[-14,-2,-7,29,4,36,-20,12,13,23,17,-14,12,-11,40,14,-9,-16,-24,2,8,14,-3,7,-7,-14,-76,42,-18,37,2,33,-8,-15,10,10,5,13,-16,55,-12,23,11,21,-6,-50,3,0,-20,-3,4,-5,9,-4,-19,-8,-5,-33,-2,-13,-13,2]
ql <50>
[16,-15,13,-22,17,-5,2,-23,-10,-1,-3,15,9,-5,-3,-12,28,8,-16,26,-12,2,3,7,-14,4,-42,-62,-9,15,-57,13,7,-6,19,19,6,11,-14,12,-38,-14,-31,25,17,0,0,5,5,-19,-16,16,3,1,-12,-5,3,-4,5,-22,25,20]
ql <58>
[-3,1,-4,-14,4,2,-11,-29,-17,-14,-15,10,8,-14,24,5,12,-12,-13,22,-16,-22,0,-1,13,-17,1,-22,7,-13,-12,-11,0,-2,3,4,6,15,8,-3,-16,-37,-20,-5,12,16,-1,-11,-1,0,-7,-21,6,-4,13,10,17,27,8,-24,26,-5]
Ng <63>
[-1,-3,-13,-8,2,40,9,23,9,2,23,-2,36,7,3,5,-11,-9,-14,3,2,7,15,-10,-21,-10,-73,-2,-27,35,-15,44,3,-3,26,18,2,5,-18,37,2,8,-11,11,7,-23,-2,6,-17,-15,20,10,8,6,-7,1,-12,-11,15,-4,-30,-6]
ql <56>
[21,8,-6,-37,10,-16,-14,-35,-37,5,-17,8,14,-6,-6,-23,10,17,6,40,-31,-24,18,17,-2,16,45,-34,22,-31,-40,2,-5,5,0,-19,14,19,-4,-6,5,-32,-23,-8,26,32,6,-28,29,1,2,-4,-13,-8,-4,7,26,17,4,-16,43,-9]
Ng <63>
[10,-2,-16,15,24,10,-4,27,-10,5,18,18,18,-13,9,10,9,-10,-8,4,-7,-1,-13,14,-1,-7,-72,-3,-25,39,-31,29,9,-15,18,13,2,14,-27,45,-14,30,2,34,18,-31,-2,-5,-9,-4,1,9,3,-14,-23,4,3,-46,0,-12,-23,-20]
ql <50>
[34,1,-17,-39,44,-7,21,6,-47,11,13,27,23,-9,-12,3,35,0,-15,25,-18,-12,21,32,2,1,-78,-70,-12,23,-78,31,20,-6,29,14,11,30,-26,22,-13,-29,-26,55,24,7,-1,38,25,-11,2,18,5,-3,-17,15,19,-25,14,-18,29,-12]
ql <50>
[43,-7,-5,-45,21,-18,16,-4,-19,-5,-3,20,15,-14,-32,19,24,11,6,24,-21,-5,13,26,-9,-3,-9,-47,17,-26,-76,-28,15,11,14,-22,0,63,-13,0,11,-51,-23,18,4,32,-3,6,12,2,-12,7,-16,-2,-8,14,3,17,3,-41,20,-4]
Ng <58>
[-5,-6,-20,-8,-5,29,-8,-28,-7,-4,9,12,7,-12,39,-14,20,-7,-9,16,2,-9,-7,11,-9,10,-72,-35,-7,37,-21,27,15,-3,23,36,-4,30,-11,21,-42,10,-18,22,5,-35,-3,-4,32,-23,-11,4,20,-7,-22,-9,13,-21,-7,-1,17,-4]
ql <50>
[33,7,11,-36,19,1,17,-29,15,-52,-29,17,12,5,-25,21,21,18,19,26,-6,-18,9,-8,-32,-3,-4,-70,-9,-40,-85,-29,5,7,11,6,17,-10,27,-32,-5,-53,-5,-7,9,41,7,10,-4,-11,-17,1,-7,17,-16,29,-1,29,37,-13,8,5]
Ng <56>
[1,7,3,-5,7,31,-1,34,28,9,27,-2,12,-12,4,3,-8,-17,-2,-20,4,6,2,-27,-12,-12,-42,11,-22,10,-10,26,-9,4,8,18,7,-16,-5,23,9,14,2,18,-1,-21,-1,4,-9,11,4,-8,-7,0,-24,2,-9,-21,19,-26,-17,11]
ql <56>
[0,10,-8,-8,21,7,-14,-41,-26,29,4,25,6,-1,27,-7,0,-23,-17,27,-31,-8,-4,8,6,10,-7,-25,-2,21,-45,6,-10,-2,4,21,4,30,-15,16,-28,-29,-27,25,5,12,11,-11,11,-4,2,-3,5,-3,-3,10,18,-5,-16,-15,22,-21]
ql <63>
[33,-3,-1,-13,34,-40,9,5,-26,2,4,31,11,20,-49,-6,17,3,-11,19,-14,-16,17,14,-10,-5,-11,-50,7,-3,-49,-15,23,-2,11,-21,3,2,-7,-8,19,-33,-16,29,8,31,6,-9,7,7,3,19,-11,-18,8,9,9,4,16,-45,0,-6]
Ng <50>
[16,11,-7,-24,22,-28,-4,-59,-35,-13,-31,15,3,19,-35,-30,27,7,-5,34,6,-15,6,22,-6,12,16,-86,8,-2,-10,7,25,11,10,9,-6,20,-3,-25,-13,-19,-40,3,11,19,11,4,46,-23,-36,20,-2,-6,-3,13,7,8,13,2,50,9]
Sc <58>
[20,-11,-8,0,11,13,13,14,-35,-7,32,28,23,4,-24,25,14,2,-15,22,0,9,6,9,-3,-10,-64,-26,-28,26,-55,11,5,-21,27,18,8,10,-2,26,-15,18,-10,26,2,-19,-2,10,-31,-9,6,11,3,-8,-21,1,7,-11,7,-11,-29,-20]
ql <50>
[44,3,-11,-31,25,-24,11,5,-27,13,2,22,11,-13,-45,2,21,5,-3,24,-15,-6,12,32,6,3,-5,-30,3,-15,-77,-10,5,-8,8,-18,-1,-1,-3,2,16,-54,-25,22,19,23,-1,1,-1,-3,12,7,-9,3,-4,18,4,-1,23,-23,8,-16]
Ng <50>
[3,16,-13,1,2,-1,-3,-34,-17,24,6,16,1,-10,45,-10,12,5,-26,9,3,-11,0,9,1,15,-21,-24,-17,34,-37,28,3,1,1,21,0,25,-10,23,-41,-12,-25,22,25,4,13,-9,14,-6,0,-4,-1,-2,-12,14,3,0,7,-8,9,-21]
ql <63>
[-1,11,-12,3,22,-15,3,-11,-40,34,4,19,13,-8,0,-28,10,-7,-19,28,-6,-5,4,5,-7,1,-38,-46,3,58,-13,38,15,2,16,18,-2,23,-32,20,-7,-7,-30,31,15,0,12,5,18,12,-5,36,-3,-7,-3,0,1,-23,33,-25,-5,-20]
ql <50>
[35,8,10,-30,30,-27,47,-8,-32,-39,-12,14,9,-1,-50,-1,38,-2,5,19,-25,-2,13,15,-3,22,8,-67,23,-31,-41,-25,8,7,5,-13,-2,-2,-3,-6,25,-47,-22,17,4,61,2,8,28,-1,-7,16,-6,-10,0,15,17,17,26,-25,7,19]
Ng <50>
[11,-1,-19,-26,13,8,-9,-31,-42,27,6,28,22,-10,12,-21,28,-4,-19,-4,-42,-15,6,32,-11,7,-64,-66,-9,42,-38,38,34,-2,20,13,-6,33,-36,21,-11,-13,-17,49,34,-25,10,-7,36,-10,-22,20,10,-27,5,-4,16,-52,-10,-7,17,-13]
ql <50>
[24,4,8,-17,30,-21,0,-21,-29,-22,-1,34,24,-12,-14,-3,26,-46,-10,29,3,-1,4,23,-13,2,-61,-99,-3,43,-50,14,34,8,28,35,-6,25,-18,23,-27,-18,-26,32,20,-6,7,10,15,-12,-15,31,-4,-12,-27,11,17,-21,10,-15,14,-15]
ql <50>
[10,6,4,-3,-4,-31,5,-37,-29,-63,-20,10,18,14,-44,-12,7,-3,6,12,13,-12,8,6,1,4,-10,-58,20,6,8,-9,-3,13,20,15,-7,12,-7,-15,0,-9,-16,-3,3,33,9,10,19,-19,-9,33,-2,-10,-2,11,6,7,22,7,-3,4]
Sc <56>
[-8,13,4,-14,0,-8,-4,-72,-31,-70,-30,7,14,18,3,-22,32,7,2,14,8,-19,-4,14,-2,17,7,-60,20,-2,17,-11,22,25,13,24,-12,10,-5,-21,-10,-18,-42,-2,15,39,14,10,51,-21,-11,10,21,-7,-10,-3,20,21,4,7,35,-5]
Sc <63>
